In the rows, zero is written as 128.
Known rows:
gages: [164  61 104 106 123 136 143 125 124 129 113  85 130 120 167 120 152 139
 157 116 117 103 114 135 118 172 149  49 149 136  80 159  94 120 117 146
 140 117]
liten: [145 174 167 112 115 132 129 136 147 129 103 119 112 115 153 153 135  95
 124 111  97 134 177 138 104 137 121 128 143  86 152 117 108 126 151 152
 170 124]
kladri: [142 115 118 116 134 134 134 110 116 121 154 113 144  83 170 120 135 124
 157 147  78  98 116 137 147 153  93  96 129 139 139 215 105 116 123 146
 154 154]
nadrim: [121 163 141 106 124 127 113 132 114 105 127 121 138 121 153 139 123 108
 124 109 119 133 166 136 107 131 144 141 131 101 151 111  97 124 132 126
 159 127]
flegum: [133 103  99 145 142 138 150 102 164 110 156 110  93 144 111 114 118 119
 122 115  64 136 132 168 126 162 149 109  78 106 123 104 130 124 135 126
 100 126]
klezem: [102 153 160  80 140 120 101  83  79 135 147 127 118 125 128 121 117 118
  92 108  98 100 148 129 156 114  82 127 143 124 188 131 150 150 112 152
 173 100]
magir: [120 162 140 107 125 128 115 132 114 106 127 121 138 119 153 138 124 108
 124 109 119 132 167 136 107 132 143 140 131 101 151 111  97 123 134 126
 159 127]
pudil: [131 162 158 112 114 116  99  96  89 101 129 111 114 107 144 122 127 115
 110 106 132 144 169 127 130  99 133 119 130 114 152 102 115 152 119 129
 161 114]
grupim: [117 152 157 111 136 116 102  89  96 109 136 120 106 137 121 127 108 125
  92 104 119 129 138 141 140 107 116 127 124 116 156  79 140 146 117 142
 159  94]
satram: [175  72  79 148 135 149 158 103 174  99 132  71 116 130 148 114 139 141
 172 115 115 145 131 167 123 150 155  77 133  96  96 151  98 137 113 120
 139 123]
plaflikle: [131 160 159 112 113 116  98  96  88 101 130 111 113 108 145 122 125 114
 109 106 132 144 170 128 129  99 132 117 129 114 152 102 115 152 120 128
 160 115]
kogul: [103 122 149 140 125 140 160 128  97 122 151 126  94 136 146 130  95 117
  85 144 104 104  89 176 140 145 155 115 108 120  74 118 112  90 162 142
 106 131]
mezor: [126 124 129 120 140 132 125 116 119 114 138 123 116 140 133 126 111 129
 112 121 102 115 109 154 130 145 122 124 121 122 134 111 129 121 127 141
 143 110]
grefo: [111 128 117 155 127 112 147 159 176 200 106 163 161 139  66 142 149 144
 149 158 202 140 133  52 146  79 112 163 145 162 109 142 176 144 134 109
  63 151]
tofam: [143 173 159 121 113 121  71 122 100  88 134 138 105 128 113 120 109 140
  92  97 132 140  97 140 124 108 120 123 129 143 175  62 143 130 114 135
 168  92]
trubrak: [159 115 116 146 127 131 136 117 134  95 144 104 134  93 163 125 127 131
 154 147 100 127 104 149 132 149 126  97 110 131 108 163  96 114 129 137
 139 146]
faskin: [121 119 137 125 139 137 125 129 106 113 123 144 104 151 139 118 120 121
 108 131  92 124 115 164 114 164 121 157 108 116 143 115 136 125 128 131
 136 119]

Facts:
Π:
bragik trime flitibe flegum drotrel satram klugrik
bruskar dofer drutu neplor laskulo flosek sodron
bupek beve retam plame tuve paflaskal zipan
drorogrum steniski stibrir kogul mede veklak flito
duzer stugra vaplim klaskis
flagrakluk lifak
flubror traton
gegar grenok pupos rona kidetram
gripon trimum robuflom driton godo
grupim flozedan zulozol nisa topluka skastis
klezem gistun puzik trusta kladri plikle flevo
klobom ploronon zatum draskabos stopel skoli gages
klustul flibro pige
maski gedro fimo
mavul liten plodonok drutik bitros roskam makam
nilo boplun skigosto mevefi trubrak
plaflikle stuskiplok gramon nastibrol leza vedam
pudil magir rebu
rofel pligra noza skuno bebro flosil zodok
skatri nadrim
stokar memur
tafak flistufli skalu
tofam kaplus tiklum klumar broten tiruk fetu
tribror pibrir faskin
zeflol rufles
{bebro bragik broten bruskar dofer draskabos driton drorogrum drotrel drutik drutu faskin fetu fimo flagrakluk flegum flistufli flozedan flubror gegar godo grabru grenok gripon grupim kidetram klaskis klezem kogul laskulo lifak maski memur mezor neplor nisa noza pligra puzik retam robuflom rufles skalu skastis skigosto skoplil steniski stibrir stugra stuskiplok tafak tenal tiklum tiruk tofam trime trimum vaplim zeflol} γ 888
{beve bitros boplun bupek ditriplus drani duzer flevo flibro flitibe flito flosek flosil gages gedro gistun gogru gramon kaplus klabi kladri kletro klobom klugrik klumar klustul leza liten magir makam mavul mede mevefi nadrim nastibrol nilo paflaskal pibrir pige plaflikle plame plikle plodonok ploronon pudil pupos rebu rofel rona roskam satram skatri skoli skuno sodron stokar stopel topluka traton tribror trubrak trusta tuve vedam veklak vobik zatum zipan zodok zulozol} γ 494
{bebro flosil noza pligra rofel skuno zodok} Ω klakan
{beve bupek paflaskal plame retam tuve zipan} Ω fladrer
{bitros drutik liten makam mavul plodonok roskam} Ω mogrura
{boplun mevefi nilo skigosto trubrak} Ω klamer
{bragik drotrel flegum flitibe klugrik satram trime} Ω vova
{broten fetu kaplus klumar tiklum tiruk tofam} Ω segak
{bruskar dofer drutu flosek laskulo neplor sodron} Ω trastir
{ditriplus} Ω dutru
{drani} Ω grizi
{draskabos gages klobom ploronon skoli stopel zatum} Ω plinin
{driton godo gripon robuflom trimum} Ω kogrol
{drorogrum flito kogul mede steniski stibrir veklak} Ω drufli
{duzer klaskis stugra vaplim} Ω buzus
{faskin pibrir tribror} Ω deber
{fimo gedro maski} Ω plenolil
{flagrakluk lifak} Ω trara
{flevo gistun kladri klezem plikle puzik trusta} Ω brukek
{flibro klustul pige} Ω nafli
{flistufli skalu tafak} Ω grotas
{flozedan grupim nisa skastis topluka zulozol} Ω treflom
{flubror traton} Ω trodre
{gegar grenok kidetram pupos rona} Ω tamo
{gogru} Ω fluruklur
{grabru} Ω doflefim
{gramon leza nastibrol plaflikle stuskiplok vedam} Ω toflom
{klabi} Ω testes
{kletro} Ω mabren
{magir pudil rebu} Ω troma
{memur stokar} Ω tufon
{mezor} Ω druplitrik
{nadrim skatri} Ω zokabe
{rufles zeflol} Ω skozom
{skoplil} Ω grefo
{tenal} Ω gobrer
{vobik} Ω dramim

Rows:
No name comes twice in this set of rows, the named rows included.
[148 132 149 137 119 149 151 129 159 141 135 129  75 127 123 129 124 110
 107 127  56 115 111 169 130 163 114 100 114 116 131 134 143 107 159 158
 128 125] : drutik
[137 118 143 156 126 127 157 119 103 101 136 101 127  96 185 141 111 125
 132 165 126 118  94 161 137 135 146 101 116 122  52 152  79  99 150 143
 130 149] : mede
[142 108 115 140 132 132 135 115 136  96 113 114 103 135 149 114 144 109
 140 121  93 164 179 157  95 160 153 146  89  88 133 113 111 153 124 110
 125 136] : flitibe
[155  89  92 158 164 121 152  86 177  98 146  94 119 134 128 129 115 140
 150 135  75 134 104 167 133 161 123 102  80 109 105 115 122 127 120 143
 123 121] : drotrel
[ 98 121 165 134 136 134 149 130  74 118 115 140  97 154 162 134 104 117
  85 152 118 115 105 176 118 151 142 160 112 105  87 103 120 112 149 138
 128 121] : stibrir
[190 101 128 140 113 160 159 128 169 129 113  90  99 113 160 128 144 132
 158 125 109 122 112 166 127 149 119  68 168 107 102 183 110 117 138 153
 164 123] : roskam
[147 138 138 136 118 143  93 162 110  91 122 161 104 144 133 111 120 136
 108 124 105 137  78 164  98 163 128 154 112 141 162  99 139 109 123 122
 148 116] : tiklum
[ 97 156 184 121 132 112 125  90  63 115 127 116 100 138 142 143  92 120
  68 124 145 120 126 151 145  96 137 131 128 107  99  68 124 132 140 151
 150  95] : drorogrum
[171 128 115 155 126 134 106 143 144  82 149 132 126 114 134 122 109 155
 136 138 100 123  33 162 125 156 114 100 110 162 131 123 123  89 122 143
 149 124] : broten
[157 140 166 133 109 144 137 141 131 128  93 133  85 117 161 127 149 101
 125 133  85 143 160 155 101 160 117 137 125  98 141 144 124 135 148 141
 151 136] : plodonok
[157 150 170 164 110 121 174 165 231 242  62 159 111 130  62 165 171 125
 148 161 161 145 156  61 138  89  73 140 166 136 110 153 197 149 167 155
  83 142] : mogrura
[ 57 102  78 133 150 105 139 138 117 178 144 162 200 148  78 127 130 153
 147 161 222 122 131  47 161  73 135 182 131 172 101 153 155 144 111  79
  45 160] : klakan
[183 127 144 152 118 133 150 121 164 120 120 102 107  89 163 137 139 120
 154 147  79 128 116 153 128 153 106  84 122 118 108 170 107 116 146 161
 152 142] : bitros
[145  91 128 144 120 152 167 126 107 110 128  88 117 121 183 131 117 137
 135 143 155 112  88 174 136 132 161  85 161 111  46 166  80 101 141 136
 144 129] : veklak
[180  76 103 116 117 140 105 160 133 108 117 117 126 138 133 115 133 166
 139 106 120 103  34 147 110 179 140  54 148 175 108 114 124  91 106 149
 152  93] : fetu

The same nodes again, as new rows of numbers:
Known rows:
mede: [146 140 124 103 128 116 109 102 103 150 113 146  91 128 132 168 144 101
  90 119 154 150 127 147 164  63 140 141]
satram: [121  79  96 141 142 147 150 133 110 150 147 164 113 133 178 152 151 120
 108 118  92 156  96 121 155 232 151 128]
nastibrol: [125 111 123 128 141 125 123 126 123 145 138 158 112 133 148 144 138 112
 112 117 123 144 110 126 156 126 125 133]
ditriplus: [124 120 134 123 134 120 124 129 131 131 142 141 115 137 146 137 134 122
 117 103 127 138 127 129 171 130 128 140]
flitibe: [117  58 108 126 131 125 136 156 132 107 154 153 143 134 167 106 135 129
 123 125 118 125  95 125 158 198 129 118]
flito: [147 154 116 114 136 132 118  87  88 179 107 152  72 128 139 198 156  95
  80 114 137 170 127 145 162  84 154 147]
ploronon: [124 116 154 138 139 104  84 133 131 114  98 156 161 157 207 120 141 113
 146 157 170 105 147 165 153 121  91 108]
klustul: [122  86 138 109 128  98 104 154 150  93 148 146 148 133 133  89 120 124
 130 125 155 107 110 130 159  87  99 121]
gistun: [104  74 113  85 134 132  86 149 143  90 157 125 141 118 103  89 134 108
  88 133 163 147 102 124 208 119 144 114]
bitros: [122 128 109 173 134 146 175  92 151 100 119 179 129 139 104 144 135  92
 109 106 129 166 105 101 135 126  90 151]
bragik: [100  34 116 117 118 123 121 165 133  78 162 119 148 147 178  72 117 133
 137 121 135  95 103 128 133 163 119 112]
mogrura: [108 142 141 190 121 121 158  98 172 104 149 119 131 125  94 113 177 117
 140  94 151 135 118 114 104 130 117 147]
treflom: [111 129 152 152 128 106 116 125 145 147 164 102 112 121 135 119 182 134
 141 104 141 120 122 135 123 133 150 133]
nafli: [112 130 153 154 129 106 114 126 146 148 165 101 113 119 133 118 184 135
 142 103 143 119 123 135 122 134 150 133]
segak: [ 84 139 131 175 126  93  90 140 123 187 196  92 144 136 138 136 189 147
 133 104 102 124 115 130 147 101 124 143]
grefo: [112 130 153 155 129 105 113 125 146 148 165 101 113 119 133 118 185 135
 142 103 142 118 122 135 121 135 150 133]
zokabe: [112 130 153 154 129 106 114 125 145 148 165 100 113 119 132 118 185 135
 141 104 142 119 122 135 121 135 150 133]

Rows:
No name comes twice in this set of rows, the named rows included.
[108 102  98 108 149 162 106 119 114 147 147 137 101 116 118 149 157  96
  68 124 129 187 102 119 204 163 173 127] : plikle
[104  62 101 139 132 153 140 134 104 135 151 132 108 146 193 133 141 122
 118 112 102 135 103 122 129 206 148 125] : drotrel
[129 144 139 161 153 133 103 102 102 172  87 168 121 156 223 180 163 101
 127 148 137 145 146 161 149 166 120 121] : skoli
[119 115 116 162 126 131 166 108 165  72 125 173 149 140  95 113 123  98
 119 110 146 146 105 104 137 104  76 144] : plodonok
[129 151 136 166 157 140 108  95  95 186  85 171 111 156 227 195 170  99
 121 146 127 156 146 159 147 176 127 123] : gages
[128 137 143 155 149 125  98 110 109 157  90 165 131 157 219 165 158 104
 131 150 145 136 147 162 151 155 113 117] : stopel
[123 109 158 132 135  96  79 141 138 100 100 151 170 158 203 105 135 116
 151 158 179  95 146 168 155 111  84 104] : klobom
[ 90  71 110  93 132 152  87 134 123 105 157  99 116 130 125 101 135 104
  89 123 156 145 110 122 181 115 155 118] : puzik
[111 104 122 135 138 140 120 116 108 150 139 130  94 145 168 147 137 110
 114 109 122 137 118 125 128 118 132 135] : vaplim
[146 147 120 108 133 124 113  95  96 165 110 149  81 128 135 183 151  98
  85 117 146 159 126 146 161  73 147 145] : veklak
[129 116 132  95 116 115  94 111 105 122 120 111  96 141 143 135 127 105
 105 115 172 119 135 150 138  27 129 136] : stibrir

Now the same nodes, written a new way:
Known rows:
skoplil: [131 121 137 137 109 124 116 164 116 120 122 128 147 123]
vaplim: [131 129 134 146 122 132 138 162 108 115 122 127 148 120]
lifak: [128 127 135 172 128 130 160 161  91 123 113 112 144 121]
tuve: [ 86 184 142 155 141 128 117 137 119 126 148 129 143 163]
rofel: [134 148 128  95 146 141  75 151 155 134 128 144 120 109]
gedro: [113 145 137 130 152 127 119 150 140 130 124 127 121 128]
plaflikle: [118 147 138  93 141 129  88 150 166 119 137 148 127 124]
drutik: [143 119 132 131 124 134 127 167 118 117 114 131 140 104]
plodonok: [127 134 134 114 155 129 110 156 148 134 118 130 116 112]
driton: [130 129 135 152 124 130 144 163 103 117 120 125 146 119]
robuflom: [132 131 136 135 117 132 127 161 116 110 125 134 150 117]
pudil: [119 147 137  93 141 129  86 149 165 119 137 148 128 124]
ditriplus: [111 136 137 132 142 117 108 153 140 139 122 120 119 131]
gobrer: [152  91  96 111  99 126 152  25 126 150 140 122 104 147]
leza: [111 144 135 153 159 125 137 150 124 136 117 114 119 128]
kogul: [149 144 120 149 116 164  99 158  99 120 132 111 141 110]
dramim: [152  91  95 111  98 127 151  25 125 151 140 122 104 145]

Rows:
No name comes twice in this set of rows, the named rows included.
[150 145 122 135 111 166  90 157 107 116 137 119 141 108] : stibrir
[ 85 182 142 180 149 126 138 137 103 134 139 113 140 165] : zipan
[122 129 136 124 161 119 127 156 144 135 110 132 115 112] : trusta
[130 129 137 142 120 132 134 161 111 114 123 130 148 119] : nisa
[124 144 125 170 168 137 138 152 103 157 103 103 110 114] : zodok
[153 145 122 124 108 166  79 158 115 113 141 125 144 107] : steniski
[180 116  72 132  97 180 105  22  95 165 150  85  90 130] : drufli
[125 146 126 158 166 137 128 153 112 154 107 109 112 114] : flosil
[129 146 126 132 157 139 107 153 129 145 115 123 116 112] : skuno
[120 131 132 164 170 125 150 157 115 148 100 101 108 115] : makam
[122 131 133 151 166 125 140 156 123 144 104 109 110 114] : roskam
[ 93 187 144 106 126 131  76 136 153 109 164 156 150 160] : bupek

